Each row has a name. After each piece below comes the name of the row it's from, unless a question asks for something else. Each question is about the rows just above it. Places in a row count from 1.

piz: [ 69 109 125 126 183 108 164 153 121  90  67 144 108  87 145 104 137]
Fezu: [ 81 109 131 129 164 109 162 154 118  97  86 138 102 100 144 107 126]
losor: [181 148 126 128  85 149  91 100 138 163 178 116 154 161 111 152 128]
zatar: [184 144 133 131 132 145  96 107 132 164 189 112 143 169 112 150 115]
rere: [187 149 127 129  78 150  88  99 138 167 185 129 154 166 109 154 125]
vuzan: [130 103 163 143  80 105 160 165  98 124 170 109  70 157 139 114  70]
zeg: [184 151 123 127  86 152  86  96 141 165 178 117 160 161 109 154 132]
tamep: [129  86 131  81  97 107 118 109 109 102 161 154 144 100 164 138 126]
lesas: [ 78 113 124 126 176 112 157 147 124  96  75 142 114  92 142 108 138]
[ 75  78  92  96 108 112 113 114 124 124 126 138 142 142 147 157 176] is which row reordered?
lesas
Which row holds these entries in another order? [126 107 144 100 102 138  86  97 118 154 162 109 164 129 131 109  81]
Fezu
Which row holds these entries in another order? [ 86 127 141 117 154 152 178 132 109 165  86 184 160 161 123  96 151]
zeg
key -> tag
[153] -> z_706
[115] -> z_637
[151] -> z_219
[150] -> z_905
[138] -> z_428
[114] -> z_839
[152] -> z_765
[154] -> z_844
[104] -> z_780
The tag of losor, keyed by place 16:
z_765
Which entry of zatar is missing from [143 189 184 115 112  96 145 144 169 133 150 132 112 132 164 107]?
[131]
Shared by Fezu and vuzan:
[109]

rad: [151 141 116 126 123 116 123 156 133 100 135 152 112  84 150 136 106 143
 139 114 116 105 102 117 134 130 137]
Vabor: [122 119 103 147 139 118 133 118 136 108  97 146 133 136 107 137 115 128
 126 138 107  78 129 160 115 100 118]
lokob: [135 129 126 108 124 145 138 161 114 127 126 129 127 109 155 151 107 143
 142 116 160 112 124  96 160 113 150]
dip: [127 151 114 129 144 140 108 147 143 108 117 135 124 122 131 149  95 154
 135 135 131  88 111 109 127 123 172]
Buko: [160  82 122 124  98 126 129 149 126 136 112 127 131 104 134 134 131 121
 133 105 126 114 132 153 151 113 101]
peb: [155 132 146 113 155 144 134 144 125 109 135 126 108 128 143 140  91 150
 123 114 129 103 106  94 116 125 164]
lokob without one entry, shuffled: [160 109 112 114 124 135 108  96 126 107 126 127 150 142 129 129 143 161
 124 145 160 116 113 127 151 138]. Gone:
[155]
[152] is at row and place
rad, 12

tenos: [ 97  96 111 147  86  86 104 149 155  72 190 109 109  93 121  84 134  91
  65 102  94 180  70  88 144 192 108 156 155  71  75  97 144 195 116 112
 192 120  79 140 187 150  62  87 164]
lifil: [ 97  96 111 147  86  86 104 149 155  72 190 109 109  93 121  84 134  91
  65 102  94 180  70  88 144 192 108 156 155  71  75  97 144 195 116 112
 192 120 129 153 111 136  79 188 157]
suma: [167 147 101  86  63 140 180  82 172  64 125 127 178 144 176 165 164 143
 113 156 158 185  64  97  73 156  59 143 173 131  93 165 176 103 151 184
 100 111  94 131 105  60  86  61 160]
Fub: [167 119  94  88 153 130 196 150 129 180 176 108 198 129 142  87  90  79
 148 100 184 177  77  96  99  81  86  69 166 107 110 118 158 140 132  58
 180 154 141 151  76 150  92  75 192]
Sopav: [184 130  94 129 129  90  81 196  88 108 107 180 154  87 141 167  69 132
 150  75 180  99 119 118 192 176 142 140  58 150  79  96 198  86 151 166
 153  92  77 100 148 110 177 159  76]
Where in the named rows is [101]?
suma, 3
Sopav without one entry, shuffled: [ 96 150 118  90  99 166  81 148 159 167 100 180  92 129  58 142  94 110
 107 192 184  87 132 119  77  88  86 140 180 176  79 153 150 129 154  76
  69 151 196 108 177 198 130  75]. Gone:
[141]
Fub without one entry, shuffled: [129 192  90 180 150 132 153 198  92 177 140  79  81  77 184 110 154 158
  87  96  76  99 150  58 142 176  86  88 167 108 118 100  69 130 151 180
  75 196 141  94 166 119 148 129]. Gone:
[107]
Table of tags by key:
[190] -> z_934
[164] -> z_115
[156] -> z_27
[157] -> z_579
[109] -> z_994
[163] -> z_828
Join tenos by its entry at place 45:
z_115
Where in the named rows is [61]?
suma, 44
[ 75 180  99 119 118 192 176 142 140  58 150  79  96 198  86 151 166 153
  92  77 100 148 110 177 159  76 184 130  94 129 129  90  81 196  88 108
 107 180 154  87 141 167  69 132 150] is which row reordered?
Sopav

nin: [116 119  84 171 116  97 102 106 137 180 102 148 117]
tabem: [119  84 117 106 148 171 102  97 161 137 102 180 116]
merod: [160 119  84 172 171  97 102 106 137 180 135  97 146]
Put [148 106  84 102 171  97 119 116 102 117 180 116 137] back in order: which row is it?
nin
[135] is at row and place
merod, 11
asked: [160 119  84 172 171  97 102 106 137 180 135  97 146]
merod
tags:
[180] -> z_697
[148] -> z_97
[97] -> z_180
[101] -> z_836
[179] -> z_704
[102] -> z_532
[161] -> z_804
The tag of tabem, keyed by place 12:
z_697

Dasa: [134 132 139 132 115 110]
fev: [138 118 139 140 129 120]
bufu: [ 74 106  62 116 115 200]
Vefo: [136 160 104 119 102 115]
Naros: [129 105 138 131  98 147]
Siv: [118 125 137 128 106 135]
dadu: [133 125 148 127 111 119]
laka: [115 102 136 119 105 160]
Table of tags by key:
[62] -> z_355
[104] -> z_754
[118] -> z_723
[138] -> z_310
[139] -> z_685
[137] -> z_477
[148] -> z_878
Look up the entry of Siv at place 3 in the table:
z_477
[160 105 119 136 102 115] is which row reordered?
laka

Pelo: [ 75 157  94 187 154  89  79  99]
San: [119  75 144 104 168  98 111  87]
Poka: [119  93 120 104 168  98  85  87]
muz: [ 75  90 187  79 154 157  99 164]
kirag: [110  93 131 169  99  99 176 111]
asked: [119  93 120 104 168  98  85  87]
Poka
Put [ 75  79  90  99 154 157 164 187] back in order: which row is it?
muz
Which value is in both Pelo and kirag?
[99]
Shuffled Pelo with one entry gone: [ 99 154  75  89  94 187 157], missing
[79]
Shared by kirag and Poka:
[93]
key -> tag
[119] -> z_965
[75] -> z_433
[85] -> z_23
Look up the entry of Poka at place 1 in the table:
z_965

